Moves between nodes:
w: Q232->Q256, Q72->Q99, Q291->Q857, Q461->Q847, Q917->Q304, Q184->Q72, Q942->Q821, Q189->Q395, Q759->Q725, Q818->Q326, Q873->Q184, Q725->Q260, Q277->Q259, Q400->Q868, Q695->Q942, Q304->Q943, Q99->Q685, Q180->Q238, Q81->Q275, Q857->Q618, Q312->Q955, Q943->Q189, Q763->Q798, Q139->Q763, Q656->Q914, Q484->Q705, Q808->Q41, Q522->Q656, Q821->Q818, Q701->Q973, Q116->Q347, Q276->Q468, Q955->Q116, Q868->Q808, Q41->Q204, Q519->Q312, Q705->Q276, Q798->Q81, Q845->Q484, Q259->Q249, Q238->Q522, Q618->Q239, Q812->Q291, Q973->Q759, Q256->Q351, Q839->Q232, Q506->Q839, Q847->Q277
y: Q232->Q72, Q72->Q857, Q260->Q249, Q291->Q312, Q461->Q695, Q917->Q701, Q184->Q291, Q189->Q725, Q759->Q277, Q873->Q812, Q725->Q259, Q277->Q821, Q400->Q180, Q249->Q326, Q685->Q239, Q304->Q973, Q99->Q618, Q204->Q914, Q180->Q139, Q239->Q347, Q275->Q468, Q81->Q276, Q857->Q955, Q943->Q759, Q763->Q484, Q139->Q845, Q656->Q81, Q808->Q522, Q914->Q275, Q522->Q798, Q701->Q461, Q868->Q238, Q41->Q656, Q798->Q705, Q395->Q260, Q259->Q818, Q238->Q763, Q618->Q116, Q812->Q519, Q973->Q847, Q256->Q99, Q839->Q184, Q506->Q873, Q351->Q685, Q847->Q942
z: Q72->Q232, Q260->Q395, Q291->Q184, Q461->Q701, Q184->Q839, Q942->Q847, Q759->Q943, Q818->Q259, Q873->Q506, Q725->Q189, Q277->Q759, Q695->Q461, Q249->Q260, Q685->Q351, Q99->Q256, Q180->Q400, Q239->Q685, Q275->Q914, Q81->Q656, Q857->Q72, Q312->Q291, Q763->Q238, Q139->Q180, Q656->Q41, Q484->Q763, Q914->Q204, Q522->Q808, Q821->Q277, Q701->Q917, Q116->Q618, Q276->Q81, Q955->Q857, Q519->Q812, Q705->Q798, Q798->Q522, Q845->Q139, Q347->Q239, Q259->Q725, Q238->Q868, Q618->Q99, Q812->Q873, Q973->Q304, Q326->Q249, Q847->Q973, Q468->Q275
i: Q232->Q839, Q72->Q184, Q260->Q725, Q291->Q812, Q184->Q873, Q942->Q695, Q189->Q943, Q759->Q973, Q818->Q821, Q725->Q759, Q277->Q847, Q249->Q259, Q685->Q99, Q304->Q917, Q99->Q72, Q204->Q41, Q239->Q618, Q275->Q81, Q81->Q798, Q857->Q291, Q312->Q519, Q943->Q304, Q763->Q139, Q656->Q522, Q484->Q845, Q808->Q868, Q914->Q656, Q522->Q238, Q821->Q942, Q116->Q955, Q276->Q705, Q955->Q312, Q868->Q400, Q41->Q808, Q705->Q484, Q798->Q763, Q395->Q189, Q347->Q116, Q259->Q277, Q238->Q180, Q618->Q857, Q973->Q701, Q256->Q232, Q839->Q506, Q326->Q818, Q351->Q256, Q847->Q461, Q468->Q276
u: Q232->Q943, Q72->Q759, Q260->Q914, Q291->Q847, Q461->Q139, Q917->Q400, Q184->Q973, Q942->Q484, Q189->Q41, Q759->Q522, Q818->Q276, Q873->Q701, Q725->Q656, Q277->Q798, Q400->Q506, Q695->Q845, Q249->Q275, Q685->Q260, Q304->Q868, Q99->Q725, Q204->Q351, Q180->Q873, Q239->Q249, Q275->Q239, Q81->Q618, Q857->Q277, Q312->Q942, Q943->Q808, Q763->Q291, Q139->Q812, Q656->Q99, Q484->Q312, Q808->Q232, Q914->Q685, Q522->Q72, Q821->Q705, Q701->Q180, Q116->Q818, Q276->Q116, Q955->Q821, Q868->Q839, Q41->Q256, Q519->Q695, Q705->Q955, Q798->Q857, Q845->Q519, Q395->Q204, Q347->Q326, Q259->Q81, Q238->Q184, Q618->Q259, Q812->Q461, Q973->Q238, Q256->Q189, Q839->Q304, Q326->Q468, Q506->Q917, Q351->Q395, Q847->Q763, Q468->Q347

The rows follow the links: the fewer symbols apart two nodes are, the more alike their rows tend to be.

Each row is also shifted at random along 2 hidden directions that mean nothing.

The rows of 60 nodes, shuffled:
Each row stands for one node.
v1: 9 1 6 -10 -22 -3 -21 -4 -22 -36 -13 24 8 7 -3 -10 4 16 0 -17 1 -26 1 6 13 11 19 -1 -6
v2: -1 15 14 -33 -4 14 -20 -12 1 -1 4 9 -17 -17 1 -29 1 2 0 -15 -2 4 9 20 25 21 20 -12 -9
v3: -21 10 6 -14 -4 9 -22 0 -11 5 -9 14 3 -12 5 -12 3 11 -1 -10 1 -15 13 12 18 8 18 8 -22
v4: -36 34 -2 -29 8 8 -10 24 -1 41 1 16 -3 -10 9 -7 -4 4 -11 -10 27 -1 27 10 13 6 20 -7 -37
v5: 5 -18 -9 20 -11 -9 -3 8 21 7 3 -3 5 14 -24 21 -7 -5 12 16 7 1 -11 -3 -23 -3 -22 8 9
v6: -25 1 -2 5 8 -4 -23 -4 2 -1 -1 10 17 10 2 5 0 15 11 9 4 -7 2 9 6 3 3 10 -31
v7: -30 15 0 -5 37 8 25 -1 4 28 6 -10 -13 -10 28 3 -3 -15 -12 -2 -6 19 7 -6 13 -12 -3 -12 2
v8: -7 -4 -14 1 6 1 -2 2 27 17 3 0 6 18 -2 1 -9 -4 16 9 5 7 -6 -13 -13 11 -26 -15 19
v9: -30 1 -2 -1 9 5 15 -9 -25 6 -12 0 8 -12 20 -6 11 -2 -10 -6 -14 -4 6 -8 8 -14 14 9 -12
v10: -20 -37 18 24 0 -8 17 -12 -9 -13 -24 -16 5 -3 -4 17 6 -2 -6 10 -23 5 -11 -4 3 -16 -12 28 7
v11: 0 4 6 -4 13 0 -5 1 6 -9 -5 1 -9 26 0 9 -18 -1 0 -1 1 -2 -7 9 5 21 -15 -22 23
v12: 25 18 -26 -2 -4 0 9 17 -9 0 15 5 11 -3 9 -2 6 4 3 -5 15 -10 7 -11 -17 -10 5 -9 -5
v13: -24 15 -7 -20 20 18 17 -19 -4 19 24 -9 -11 -23 29 -18 8 1 2 -3 -2 21 12 0 14 -11 10 -16 -8
v14: -28 8 -4 -3 1 -3 -5 16 -8 9 -8 17 10 20 2 18 -11 5 -8 -1 14 -20 6 -8 2 3 -12 -11 -2
v15: -47 -6 3 -23 -2 11 -5 -13 4 3 -9 -1 -3 1 7 -9 -5 2 1 -5 -13 -4 2 1 18 15 -8 -10 16
v16: 41 -11 15 9 -17 -9 -17 7 14 -11 -13 2 -11 4 -30 1 -1 -6 0 4 -2 4 -11 16 -6 17 5 20 -6
v17: -14 -12 4 -8 -26 3 -8 -9 0 0 20 -4 -14 5 -25 3 -1 14 4 0 16 -2 -2 16 2 -9 6 1 -3
v18: -11 -2 9 -15 -23 14 12 -8 -22 -4 8 0 -12 -16 -8 -13 13 7 -16 -19 -2 -7 4 6 12 -9 20 0 8
v19: 38 2 24 8 -5 -11 -20 8 -2 -19 -3 4 -18 12 -28 12 -6 5 -8 0 10 5 -4 27 5 12 10 13 -9
v20: 35 -15 5 23 -10 -13 -19 2 18 -11 -3 -5 0 17 -24 18 -5 -3 12 17 1 8 -13 11 -15 3 -8 23 -5
v21: 34 -12 19 18 -18 -12 -12 3 -4 -29 -3 1 -15 23 -27 24 -9 7 -10 -1 12 -10 -11 15 -2 10 -4 4 12
v22: 6 17 -18 -9 21 9 12 4 11 22 21 -6 -9 -19 19 -15 4 -8 4 0 -2 21 10 -8 -4 -5 -4 -13 -4
v23: -19 -4 12 5 29 -7 -10 -7 24 4 -19 -1 -3 25 -2 15 -16 -8 4 15 -6 8 -5 12 8 21 -24 0 9
v24: 44 5 2 3 9 0 7 -4 -1 -17 -11 -9 -5 -10 14 -17 1 -19 -2 2 -18 9 1 -5 -3 7 -2 2 12
v25: -18 2 -2 -19 -2 11 -13 -20 9 -4 20 3 -4 8 4 -11 -9 9 5 -3 5 2 1 8 12 6 -4 -20 10
v26: 17 4 2 -9 -25 8 9 -9 -18 -11 36 -5 -20 -14 -14 -11 10 15 -8 -15 14 9 3 13 2 -20 21 -8 2
v27: 10 -10 -2 -1 5 -1 5 -29 -7 -28 15 -7 3 9 11 -8 -3 8 11 -3 -10 5 -7 4 10 -5 -13 -17 28
v28: 8 19 -21 -15 6 9 8 2 12 17 24 -7 -8 -12 15 -12 -1 -5 8 -2 7 9 8 -11 -8 0 -2 -30 10
v29: 13 17 -9 1 6 -3 9 15 -7 10 -10 4 14 -18 21 -8 15 -11 -3 -3 -6 0 6 -18 -5 -7 15 7 -11
v30: -13 3 -12 -3 -10 3 -8 22 2 12 -15 17 18 1 -6 1 -1 -3 4 -1 8 -19 0 -17 -7 12 -6 -3 -3
v31: 4 18 -3 6 19 -2 15 12 -19 1 -1 7 0 -4 21 6 4 5 -12 -7 3 -7 10 -3 0 -15 11 5 -15
v32: 2 28 -11 -38 -7 22 18 11 1 17 16 1 -15 -32 15 -31 9 -11 -11 -21 2 7 10 -14 6 7 21 -32 14
v33: -13 -11 3 8 -8 -2 3 -6 -27 -22 -19 4 18 1 11 2 6 11 -4 -10 -7 -22 3 -8 9 -4 3 4 3
v34: -30 12 -14 -4 17 6 12 -6 -12 19 14 0 14 -17 25 -4 13 9 -3 0 1 5 12 -7 5 -24 8 5 -22
v35: 39 -4 13 15 -17 -10 12 8 -15 -26 6 -3 -17 11 -15 16 -1 4 -18 -7 9 0 -5 11 -6 -9 6 0 15
v36: -6 14 11 -26 9 16 13 -15 -12 2 4 -2 -15 -26 21 -28 9 -1 -10 -14 -12 5 9 10 23 1 21 -10 2
v37: 11 -25 17 14 -4 -12 -17 -16 9 -18 -2 -7 0 20 -27 17 -2 7 10 13 -7 4 -7 26 4 -2 -7 22 -8
v38: -8 -7 12 20 10 -9 20 2 -8 9 1 -15 -15 -4 -7 20 5 -7 -16 6 -5 13 0 1 -5 -16 0 11 0
v39: 21 -7 -14 35 16 -15 12 2 1 0 -10 -10 23 11 8 17 -5 -10 11 15 -10 -1 -8 -21 -20 -13 -21 19 -7
v40: 1 19 -13 -5 6 -1 -18 15 16 23 2 9 12 2 -2 1 -4 3 12 8 16 -1 7 -2 -11 6 5 2 -26
v41: -6 -3 -6 3 -11 -5 -19 -4 -11 -24 1 13 23 23 0 6 0 20 13 -2 10 -17 -7 1 -1 -2 -2 -2 -5
v42: 2 -18 2 6 -20 -3 -3 14 11 3 -9 4 -4 1 -29 6 -2 -9 -4 -1 1 -4 -7 -10 -10 13 -6 5 11
v43: 4 5 -1 2 0 -5 -21 14 10 4 -20 9 20 1 -4 2 0 -8 12 8 0 -14 2 -6 -2 17 -4 16 -20
v44: 20 -2 -12 8 -8 -1 -2 -9 -29 -36 4 11 19 11 11 2 8 19 5 -8 6 -17 1 0 -2 -15 8 -1 -4
v45: 2 1 -2 22 8 -8 12 9 -20 -16 -13 8 14 18 14 23 -4 5 -6 1 3 -16 -2 -12 -14 -12 -14 -1 8
v46: -44 -13 9 -14 -25 8 -1 -4 -5 15 3 4 -11 -9 -14 -4 2 5 -12 -8 7 -5 6 6 12 3 7 0 4
v47: 7 8 -7 -1 0 3 13 7 8 31 21 -6 -11 -22 -5 -2 8 -6 -4 1 7 22 10 -1 -17 -18 12 1 -12
v48: 5 6 17 -21 -26 3 -16 -4 -13 -4 1 11 -21 -13 -13 -12 10 7 -8 -13 5 -2 3 27 19 13 31 9 -15
v49: -20 14 -5 -15 15 8 26 4 -5 14 14 -5 -13 -2 17 0 -8 -6 -11 -9 8 10 8 -7 10 -1 -5 -28 22
v50: 23 -2 5 6 -8 2 15 7 -3 7 3 -9 -9 -25 -6 -6 15 -16 -11 0 -4 10 4 -1 -8 -10 15 15 -2
v51: -4 -22 8 25 4 -9 14 -20 -9 -6 0 -15 -1 3 -7 13 7 6 0 9 -9 13 -9 3 -5 -24 -5 24 0
v52: 2 1 -17 10 -7 2 10 18 -11 -2 -14 8 18 -3 10 0 2 -10 -1 -1 -4 -21 0 -27 -13 -4 -5 4 4
v53: -4 -4 -14 8 -11 3 18 8 15 26 21 -11 -5 -7 -16 11 2 -6 0 6 8 8 -2 -11 -19 -17 -12 1 11
v54: -24 1 0 -16 19 6 -14 -16 13 7 5 -1 -2 4 5 -5 -10 5 9 8 -6 14 2 11 16 8 -7 -6 -6
v55: 19 9 5 -14 6 4 -19 4 23 3 -9 6 -7 -3 2 -17 -5 -11 6 -1 -6 5 0 5 3 29 0 -6 2
v56: -15 14 -8 -29 -3 14 -5 10 24 25 4 3 -9 -7 1 -20 -10 -14 1 -5 2 2 5 -12 2 23 -4 -27 14
v57: -15 -30 -1 22 -12 -4 24 8 6 9 -10 -15 3 -2 -16 21 0 -15 -4 13 -9 -1 -11 -19 -21 -11 -21 12 22
v58: -20 22 -27 -15 -4 12 -6 22 7 38 19 14 10 -2 7 -2 -4 1 5 -4 25 -2 16 -16 -12 2 0 -16 -20
v59: 81 13 4 -2 1 -7 -28 -4 19 -33 8 4 -5 10 -6 -12 -8 -2 20 -3 4 4 -5 19 -2 24 9 -2 -7
v60: -21 -32 8 8 5 -1 9 -21 -4 -25 -21 -10 9 7 10 4 -3 -2 2 1 -24 -1 -11 -10 12 0 -22 -1 33

Some nodes, each with its row:
Q204 v40
Q238 v41
Q41 v43
Q955 v7
Q917 v48
Q695 v10
Q522 v14
Q189 v16
Q395 v20
Q506 v2
Q685 v8
Q259 v57
Q857 v49
Q839 v54
Q232 v23
Q326 v47
Q276 v29
Q72 v11
Q763 v44

Row, symbols taken left to right, then the row they reach:
v25 u z u: v6
v32 y w: v22
v53 u i: v52
v42 i w w: v5
v58 z u: v59
v13 w w: v24
v50 i z: v35
v3 y z y: v1
v39 z i z: v30
v18 u u w: v27

